Below is a small trained network, with its code and all its weights. Each question gives an input and a class and asks what happens when units are switched off, that is, made to give their printed mean instead of their output.

import numpy as np


def w(rows, s, z=0):
    codes = np.array(rows[::2]) - 128.0
    scale = np.full(codes.shape[1], s)
    scale[-1] = z or s
    return codes * scale


def f(y):
    return np.maximum(y, 0)


def log_softmax(a):
    a = a - a.max(-1, keepdims=True)
    return a - np.log(np.exp(a).sum(-1, keepdims=True))


def net(x, mask):
    res = np.array(x, float).reshape(1, 7) / 4 @ E
    y = f(res @ A[0][:, :-1].T + A[0][:, -1])
    res = res + np.where(mask, y, B[0][:, -1]) @ B[0][:, :-1]
    return log_softmax(res[-1] @ U[:, :-1].T + U[:, -1])


A, B = {}, {}
E = w([
[5,129,162],'x0',
[136,133,120],'x1',
[149,140,189],'x2',
[115,164,149],'x3',
[132,190,102],'x4',
[140,163,76],'x5',
[137,45,128],'x6',
],0.013)
A[0] = w([
[90,112,184,192],'neuron 0',
[107,20,191,130],'neuron 1',
[7,161,156,233],'neuron 2',
[157,57,126,231],'neuron 3',
[53,98,126,254],'neuron 4',
[40,62,102,211],'neuron 5',
],0.015,0.0046)
B[0] = w([
[189,203,48,192],'neuron 0',
[134,215,155,222],'neuron 1',
[135,144,72,252],'neuron 2',
[219,121,131,192],'neuron 3',
[1,158,64,214],'neuron 4',
[67,156,123,223],'neuron 5',
],0.0099,0.018)
U = w([
[137,175,167,114],'0',
[212,89,119,68],'1',
[104,82,148,55],'2',
[76,119,234,20],'3',
[13,59,67,164],'4',
[210,50,106,254],'5',
[54,111,252,10],'6',
[155,255,144,180],'7',
],0.0093,0.0068)

Each question gives the input, the list of numbers given to net, and the class t.
The units are the neurons (one row each of A and B). Each row of codes is followed by its name. A weight is (code - 128) times the scale printed after its matrix; where a second scale follows, it is the last column's (A, B and U).
mask holds one flag per neuron, in row order. A switched-off neuron (its flag False) gives its mean, the last column of its row in B, instead of its output. The means were averaged over made-up inputs and are rounded, as every weight is.
A unit's drop is (log p(t) with every unit on - log p(t) with that unit switched off) / (log p(t) with every unit on - log p(t) with every unit switched off).
The circuit of an input: a set's keep is (log p(t) with only the set's units on - log p(t) with every unit switched off) / (log p(t) with every unit on - log p(t) with every unit switched off). Starting from all 6 units, units are removed one at a time, each time the one whose removal leaves the highest keep (on an exact tie, the one counted first), for as long as the keep stays at least 0.8.
units of the circuit, in order: the units of the circuit, biggest drop first
k most important neurons: the k neurons with the biggest drops, biggest first
drop when u is switched off: that unit's drop, to one decimal
input [-2,8,3,-3,3,-4,4], class 1: units of the circuit, in order	[neuron 4; neuron 5]
input [2,0,7,-4,-1,-2,8], class 7: units of the circuit, in order	[neuron 1]
input [7,6,3,0,3,7,-6], class 4: units of the circuit, in order	[neuron 1; neuron 3]
input [-5,-7,-6,2,3,-5,-6], class 5: units of the circuit, in order	[neuron 1; neuron 4; neuron 5]
input [0,-5,6,-5,1,5,4], class 5: units of the circuit, in order	[neuron 4; neuron 5; neuron 1]
input [2,0,0,-5,3,-2,-3], class 4: 2 most important neurons	[neuron 1; neuron 3]
input [-3,2,3,2,-4,0,4], class 1: units of the circuit, in order	[neuron 4; neuron 5]
input [-1,-7,-3,-7,-2,-2,-1], class 5: 3 most important neurons	[neuron 3; neuron 4; neuron 0]
input [-1,-5,-6,-6,6,-8,0], class 4: 2 most important neurons	[neuron 1; neuron 0]
input [-2,-2,-5,-6,-2,-4,4], class 7: 3 most important neurons	[neuron 1; neuron 5; neuron 3]
input [-5,-6,-6,-2,4,-1,-2], class 5: 4 most important neurons	[neuron 1; neuron 4; neuron 5; neuron 0]
input [7,-1,1,0,-8,-3,2], class 7: drop when neuron 1 is switched off	1.2
input [-5,-6,5,-7,4,-2,-3], class 5: drop when neuron 1 is switched off	0.3
input [-6,-4,0,-4,5,5,7], class 5: drop when neuron 1 is switched off	0.1
